Below is a small trained network, with its code and all its weights. Each question gives an input and a target symbol and asks what happens when units are switched off, that is, made to give their printed mean instead of their output.

import numpy as np


def w(rows, s, z=0):
    codes = np.array(rows[::2]) - 128.0
    scale = np.full(codes.shape[1], s)
    scale[-1] = z or s
    return codes * scale


def f(y):
    return np.maximum(y, 0)


def softmax(a):
    e = np.exp(a - a.max(-1, keepdims=True))
    return e / e.sum(-1, keepdims=True)


def log_softmax(a):
    a = a - a.max(-1, keepdims=True)
    return a - np.log(np.exp(a).sum(-1, keepdims=True))


def net(x, mask):
    ids = ['βδθλξστψω'.index(c) for c in x.split()]
    T = len(ids)
    res = E[ids] + P[:T]
    r = res
    for j in range(2):
        rows = slice(4 * j, 4 * j + 4)
        q, k, v = (r @ M[0][rows].T for M in (Q, K, V))
        z = softmax(np.where(np.tri(T) > 0, q @ k.T / 4**0.5, -1e9)) @ v
        o = O[0][rows]
        res = res + np.where(mask[j], z, o[:, -1]) @ o[:, :-1]
    y = f(res @ A[0][:, :-1].T + A[0][:, -1])
    res = res + np.where(mask[2:14], y, B[0][:, -1]) @ B[0][:, :-1]
    return log_softmax(res[-1] @ U[:, :-1].T + U[:, -1])


Q, K, V, O, A, B = {}, {}, {}, {}, {}, {}
E = w([
[103,137,129],'β',
[51,90,139],'δ',
[145,108,135],'θ',
[126,155,144],'λ',
[197,176,211],'ξ',
[206,118,107],'σ',
[101,115,65],'τ',
[106,126,137],'ψ',
[138,252,164],'ω',
],0.02)
P = w([
[165,2,120],'0',
[129,176,142],'1',
[135,173,139],'2',
[129,172,133],'3',
[137,179,136],'4',
[136,183,142],'5',
[138,186,143],'6',
[138,181,140],'7',
[141,185,142],'8',
[139,191,143],'9',
[140,190,150],'10',
[140,187,149],'11',
[140,191,147],'12',
],0.0075)
Q[0] = w([
[195,35,100],'H1',
[173,112,117],'H1',
[120,251,132],'H1',
[111,138,138],'H1',
[130,107,121],'H2',
[202,7,37],'H2',
[151,82,181],'H2',
[126,182,109],'H2',
],0.02)
K[0] = w([
[137,217,116],'H1',
[154,137,113],'H1',
[182,4,98],'H1',
[117,117,137],'H1',
[114,137,115],'H2',
[135,214,36],'H2',
[160,163,198],'H2',
[151,107,115],'H2',
],0.021)
V[0] = w([
[123,142,28],'H1',
[222,125,164],'H1',
[118,114,189],'H1',
[109,254,130],'H1',
[123,125,63],'H2',
[136,122,203],'H2',
[106,206,35],'H2',
[140,104,142],'H2',
],0.0076)
O[0] = w([
[35,110,144,97],'H1',
[145,135,16,170],'H1',
[187,134,133,147],'H1',
[143,249,166,3],'H1',
[133,161,62,89],'H2',
[123,94,196,178],'H2',
[61,116,3,35],'H2',
[140,142,144,149],'H2',
],0.0075,0.0032)
A[0] = w([
[36,86,149,86],'N1',
[66,174,176,168],'N2',
[86,194,140,51],'N3',
[67,185,135,190],'N4',
[86,206,160,186],'N5',
[246,53,173,117],'N6',
[218,145,66,66],'N7',
[118,51,113,66],'N8',
[170,95,72,255],'N9',
[71,137,61,200],'N10',
[105,173,71,85],'N11',
[99,35,142,184],'N12',
],0.011,0.0046)
B[0] = w([
[75,49,182,173],'N1',
[85,146,65,212],'N2',
[166,163,178,150],'N3',
[186,105,61,196],'N4',
[157,91,67,224],'N5',
[49,171,81,254],'N6',
[66,104,78,178],'N7',
[169,105,64,148],'N8',
[251,66,206,208],'N9',
[165,114,200,185],'N10',
[82,149,188,159],'N11',
[120,207,179,201],'N12',
],0.016,0.0066)
U = w([
[117,111,131,72],'β',
[52,2,126,69],'δ',
[149,141,174,135],'θ',
[126,113,157,232],'λ',
[98,178,163,117],'ξ',
[131,17,79,96],'σ',
[179,107,190,89],'τ',
[129,61,122,254],'ψ',
[181,133,106,108],'ω',
],0.0098,0.0029)

Each question gives the input, a string of symbols that net reads in full, and the target symbol t.
The units are the heads (4 rows each of Q, K, V and O) and the neurons (one row each of A and B). Each row of codes is followed by its name. A weight is (code - 128) times the scale printed after its matrix; where a second scale follows, it is the last column's (O, A, B and U).
mask holds one flag per unit, heads first, then neurons. A switched-off unit (its flag False) gives its mean, the last column of its rows in O or B, instead of its output. The means were averaged over made-up inputs and are rounded, as every weight is.
A unit's drop is (log p(t) with every unit on - log p(t) with that unit switched off) / (log p(t) with every unit on - log p(t) with every unit switched off).
The circuit of an input: a set's keep is (log p(t) with only the set's units on - log p(t) with every unit switched off) / (log p(t) with every unit on - log p(t) with every unit switched off). Starting from the 12 units with the biggest drops (on a tie, the unit counted first), units are removed one at a time, each time the one whose removal leaves the highest keep (on an exact tie, the one counted first), for as long as the keep stays at least 0.8.
units of the circuit, in order: the units of the circuit, biggest drop first
unit that matters most: the unit with the biggest drop
top k neurons: the k neurons with the biggest drops, biggest first
drop when u is switched off: that unit's drop, to one decimal
input δ ξ θ θ σ ψ β ψ ψ, target ξ: unit that matters most => H1
input τ ψ τ σ τ, target τ: units of the circuit, in order => [N10, H2, N9]
input β δ ξ ω τ ω θ, target ω: units of the circuit, in order => [H1, N1, N5]
input τ σ σ ψ θ, target τ: top 4 neurons => [N9, N6, N2, N5]
input ω τ ψ λ, target σ: units of the circuit, in order => [N5, H1, N4, N12]
input ψ σ θ β σ ξ, target ξ: units of the circuit, in order => [N6, N9]
input ω ω τ β β, target σ: top 2 neurons => [N4, N5]
input δ ψ ξ ψ σ ω ψ ω δ θ λ, target ξ: top 3 neurons => [N6, N9, N4]
input β ψ ω, target ω: top 3 neurons => [N5, N4, N3]
input σ ξ β ψ ξ ω ψ, target τ: top 2 neurons => [N6, N9]
input β ω β θ β ω ξ ψ ψ ω τ, target τ: top 3 neurons => [N10, N9, N6]
input τ ω ψ θ τ τ τ β λ β, target δ: top 2 neurons => [N1, N9]
input τ λ ω β, target δ: drop when N9 is switched off => 0.1
input ψ σ τ σ, target τ: unit that matters most => N9
input ω τ ω ω λ σ δ ψ τ τ ξ ψ β, target σ: drop when N12 is switched off => 0.4
input ψ ψ θ τ σ, target τ: drop when N7 is switched off => -0.8
